Here is a tiny trained network, its code and every weight. The questions are about switching its units off for an input and a target symbol, where a switched-off unit gives its printed mean instead of its output.

import numpy as np


def w(rows, s, z=0):
    codes = np.array(rows[::2]) - 128.0
    scale = np.full(codes.shape[1], s)
    scale[-1] = z or s
    return codes * scale


def norm(h):
    return h / np.sqrt((h * h).mean(-1, keepdims=True) + 1e-5)


def softmax(a):
    e = np.exp(a - a.max(-1, keepdims=True))
    return e / e.sum(-1, keepdims=True)


def log_softmax(a):
    a = a - a.max(-1, keepdims=True)
    return a - np.log(np.exp(a).sum(-1, keepdims=True))


def net(x, mask):
    ids = ['αγδεζηθλξπφψω'.index(c) for c in x.split()]
    T = len(ids)
    res = E[ids] + P[:T]
    u = 0
    for l in range(3):
        r = norm(res)
        for j in range(2):
            rows = slice(2 * j, 2 * j + 2)
            q, k, v = (r @ M[l][rows].T for M in (Q, K, V))
            z = softmax(np.where(np.tri(T) > 0, q @ k.T / 2**0.5, -1e9)) @ v
            o = O[l][rows]
            res = res + np.where(mask[u + j], z, o[:, -1]) @ o[:, :-1]
        u += 2
    return log_softmax(norm(res)[-1] @ U[:, :-1].T + U[:, -1])


Q, K, V, O = {}, {}, {}, {}
E = w([
[138,131,136,95,159,153,120,154,169,116,125,92],'α',
[212,113,108,181,158,175,121,132,193,139,74,47],'γ',
[187,147,101,169,142,200,129,141,152,80,135,97],'δ',
[128,133,145,104,154,157,126,144,146,91,101,84],'ε',
[181,46,93,189,210,61,179,117,94,99,120,68],'ζ',
[133,61,184,104,172,160,85,177,158,160,108,93],'η',
[118,77,153,107,145,135,151,148,168,160,118,97],'θ',
[132,20,152,136,121,189,113,149,85,184,174,2],'λ',
[159,125,124,66,120,40,124,207,68,198,172,36],'ξ',
[81,161,58,146,168,135,45,126,43,215,192,70],'π',
[129,142,196,56,115,158,139,61,171,110,88,103],'φ',
[37,104,172,103,161,107,120,99,151,193,86,125],'ψ',
[104,177,143,44,148,100,53,117,172,187,81,124],'ω',
],0.0047)
P = w([
[76,152,139,123,185,92,199,217,215,91,200,69],'0',
[159,147,155,107,210,200,226,147,74,138,131,188],'1',
[98,109,141,70,154,139,102,118,115,59,152,154],'2',
[87,177,147,183,111,78,163,169,148,113,117,111],'3',
[156,146,106,120,132,142,176,138,93,141,100,195],'4',
[122,105,99,81,147,124,106,126,105,55,139,136],'5',
[69,177,178,254,106,98,96,146,165,84,88,128],'6',
],0.0069)
Q[0] = w([
[131,86,138,72,217,166,182,184,91,94,71,116],'0.h1',
[156,156,142,113,177,195,255,150,29,237,118,189],'0.h1',
[107,150,148,146,91,188,121,123,158,145,98,121],'0.h2',
[101,194,121,75,101,178,102,167,134,163,134,101],'0.h2',
],0.0083)
K[0] = w([
[183,87,98,139,2,55,78,54,94,148,99,109],'0.h1',
[70,143,147,81,54,103,78,39,147,199,100,149],'0.h1',
[81,191,188,174,88,172,91,142,178,132,98,98],'0.h2',
[84,196,111,70,45,187,55,178,154,198,144,122],'0.h2',
],0.0069)
V[0] = w([
[202,223,154,95,244,17,12,139,140,136,52,150],'0.h1',
[95,107,4,209,214,138,63,219,60,162,174,141],'0.h1',
[141,38,142,68,154,135,162,182,111,150,103,178],'0.h2',
[121,184,209,241,111,102,61,158,181,84,53,71],'0.h2',
],0.0034)
O[0] = w([
[175,189,255,169,119,123,148,55,141,134,179,108,147],'0.h1',
[191,106,144,101,165,29,81,123,159,109,136,178,252],'0.h1',
[107,161,180,132,66,138,144,110,146,145,111,173,195],'0.h2',
[133,95,109,133,161,49,173,164,170,154,173,95,130],'0.h2',
],0.0058,0.0023)
Q[1] = w([
[213,131,97,200,154,99,163,125,76,146,128,102],'1.h1',
[110,137,161,143,89,122,113,115,174,113,134,72],'1.h1',
[134,127,111,178,181,137,242,158,23,223,187,131],'1.h2',
[174,134,154,84,207,193,176,70,79,152,90,255],'1.h2',
],0.0065)
K[1] = w([
[135,114,159,141,121,103,105,142,133,136,3,77],'1.h1',
[130,141,101,145,187,127,103,99,156,58,142,136],'1.h1',
[17,124,235,46,153,110,129,172,133,186,99,141],'1.h2',
[91,180,100,126,39,81,33,99,148,205,73,165],'1.h2',
],0.0062)
V[1] = w([
[228,126,29,131,83,174,178,121,219,247,132,114],'1.h1',
[83,108,188,2,163,166,66,160,126,106,153,17],'1.h1',
[185,222,92,81,54,109,168,196,25,31,232,130],'1.h2',
[6,152,122,102,79,18,143,43,79,146,125,178],'1.h2',
],0.0033)
O[1] = w([
[120,123,159,62,164,189,157,133,56,69,194,195,31],'1.h1',
[157,93,88,132,171,49,208,73,188,164,132,50,253],'1.h1',
[65,65,107,158,61,173,158,110,158,182,255,206,173],'1.h2',
[122,66,166,62,207,154,194,160,35,59,180,130,14],'1.h2',
],0.0047,0.0027)
Q[2] = w([
[159,147,182,132,126,102,175,163,127,119,97,149],'2.h1',
[100,153,132,176,126,145,143,157,124,133,131,125],'2.h1',
[127,161,133,223,169,167,216,248,63,184,135,115],'2.h2',
[83,120,138,104,102,130,118,157,118,127,159,106],'2.h2',
],0.012)
K[2] = w([
[152,181,194,185,123,45,234,210,173,161,83,131],'2.h1',
[3,153,121,212,200,86,68,114,192,131,166,82],'2.h1',
[31,140,181,70,206,133,163,99,215,162,80,153],'2.h2',
[83,151,135,22,123,137,77,113,30,159,173,139],'2.h2',
],0.0055)
V[2] = w([
[79,57,103,142,136,105,81,157,199,80,189,4],'2.h1',
[92,208,136,140,140,78,228,246,183,143,123,127],'2.h1',
[85,252,57,117,169,97,33,98,71,183,168,134],'2.h2',
[67,150,85,231,240,122,157,48,155,27,110,160],'2.h2',
],0.0035)
O[2] = w([
[57,135,159,81,75,82,86,126,197,64,106,126,211],'2.h1',
[88,73,87,141,122,119,27,120,138,133,189,44,253],'2.h1',
[36,139,125,141,255,212,59,79,211,134,136,120,103],'2.h2',
[91,185,151,179,191,95,224,183,144,147,140,233,175],'2.h2',
],0.0051,0.0046)
U = w([
[84,116,71,120,145,73,147,175,180,155,197,62,193],'α',
[177,167,123,197,104,93,100,110,159,179,21,95,177],'γ',
[110,166,142,176,56,120,90,133,160,89,103,254,179],'δ',
[130,150,148,145,122,158,145,127,153,93,125,129,31],'ε',
[204,119,121,119,201,77,193,118,102,167,187,192,157],'ζ',
[133,37,186,125,56,149,144,129,118,165,233,168,47],'η',
[75,149,92,155,64,211,223,113,93,151,106,87,248],'θ',
[120,65,103,28,72,146,70,172,112,52,52,152,70],'λ',
[166,74,99,99,119,168,45,44,103,117,176,78,36],'ξ',
[78,121,121,104,210,202,75,90,159,71,147,174,114],'π',
[140,207,247,153,131,156,169,73,115,132,186,76,54],'φ',
[81,136,177,89,204,136,156,184,40,92,84,72,152],'ψ',
[126,82,6,95,144,152,159,184,104,178,61,138,90],'ω',
],0.0088,0.0016)

Each question gives the input, a string of symbols that net reads in full, and the target symbol t.
The units are the heads (2 rows each of Q, K, V and O). Each row of codes is followed by its name. A weight is (code - 128) times the scale printed after its matrix; where a second scale follows, it is the last column's (O and U).
mask holds one flag per head, layer by layer. A switched-off head (its flag False) gives its mean, the last column of its rows in O, instead of its output. The means were averaged over made-up inputs and are rounded, as every weight is.
A unit's drop is (log p(t) with every unit on - log p(t) with that unit switched off) / (log p(t) with every unit on - log p(t) with every unit switched off).
The circuit of an input: a set's keep is (log p(t) with only the set's units on - log p(t) with every unit switched off) / (log p(t) with every unit on - log p(t) with every unit switched off). Starting from all 6 units, units are removed one at a time, each time the one whose removal leaves the highest keep (on an exact tie, the one counted first), for as long as the keep stays at least 0.8.
units of the circuit, in order: the units of the circuit, biggest drop first
most important unit: the unit with the biggest drop
heads that matter: for each layer, one digit per head in row order, 1 if its drop is at least 0.15 and else 0, layers parted by /
drop of u: that unit's drop, to one decimal
input θ ζ ξ η ε γ φ, target α: heads that matter	01 / 00 / 00
input ω γ ξ π π θ, target π: most important unit	2.h2
input π δ λ δ λ, target ω: heads that matter	10 / 00 / 00
input φ ζ ω, target ζ: units of the circuit, in order	2.h1, 0.h2
input γ ω α ψ ζ, target ψ: heads that matter	00 / 01 / 00
input ζ ξ φ, target ξ: units of the circuit, in order	2.h2, 2.h1
input γ α π φ ε, target θ: heads that matter	10 / 00 / 00
input ζ ζ ζ ε ε, target δ: heads that matter	00 / 10 / 01
input π ε ξ ε λ, target η: heads that matter	00 / 01 / 00
input ξ ξ γ ξ γ, target η: units of the circuit, in order	1.h2, 1.h1
input δ θ α, target δ: units of the circuit, in order	1.h2, 0.h2, 2.h1
input α ζ ζ, target ζ: heads that matter	00 / 00 / 10
input λ λ ε π η, target ζ: units of the circuit, in order	2.h1, 0.h1
input η π φ π η, target θ: units of the circuit, in order	0.h1
input θ λ η, target λ: units of the circuit, in order	0.h1, 2.h2
input ζ π ζ ξ θ θ, target ξ: heads that matter	10 / 00 / 01
input η ε ξ, target ξ: heads that matter	01 / 00 / 01
input δ ζ φ, target ζ: heads that matter	01 / 00 / 10
input ζ ξ ξ α ζ γ, target γ: heads that matter	00 / 01 / 10
input π θ π ζ γ ζ ψ, target α: units of the circuit, in order	0.h2
input ε α φ ψ ψ, target ψ: drop of 2.h1	0.0
input π η λ, target λ: drop of 1.h2	0.0
input ζ ε θ γ ω ε, target γ: drop of 0.h2	0.1
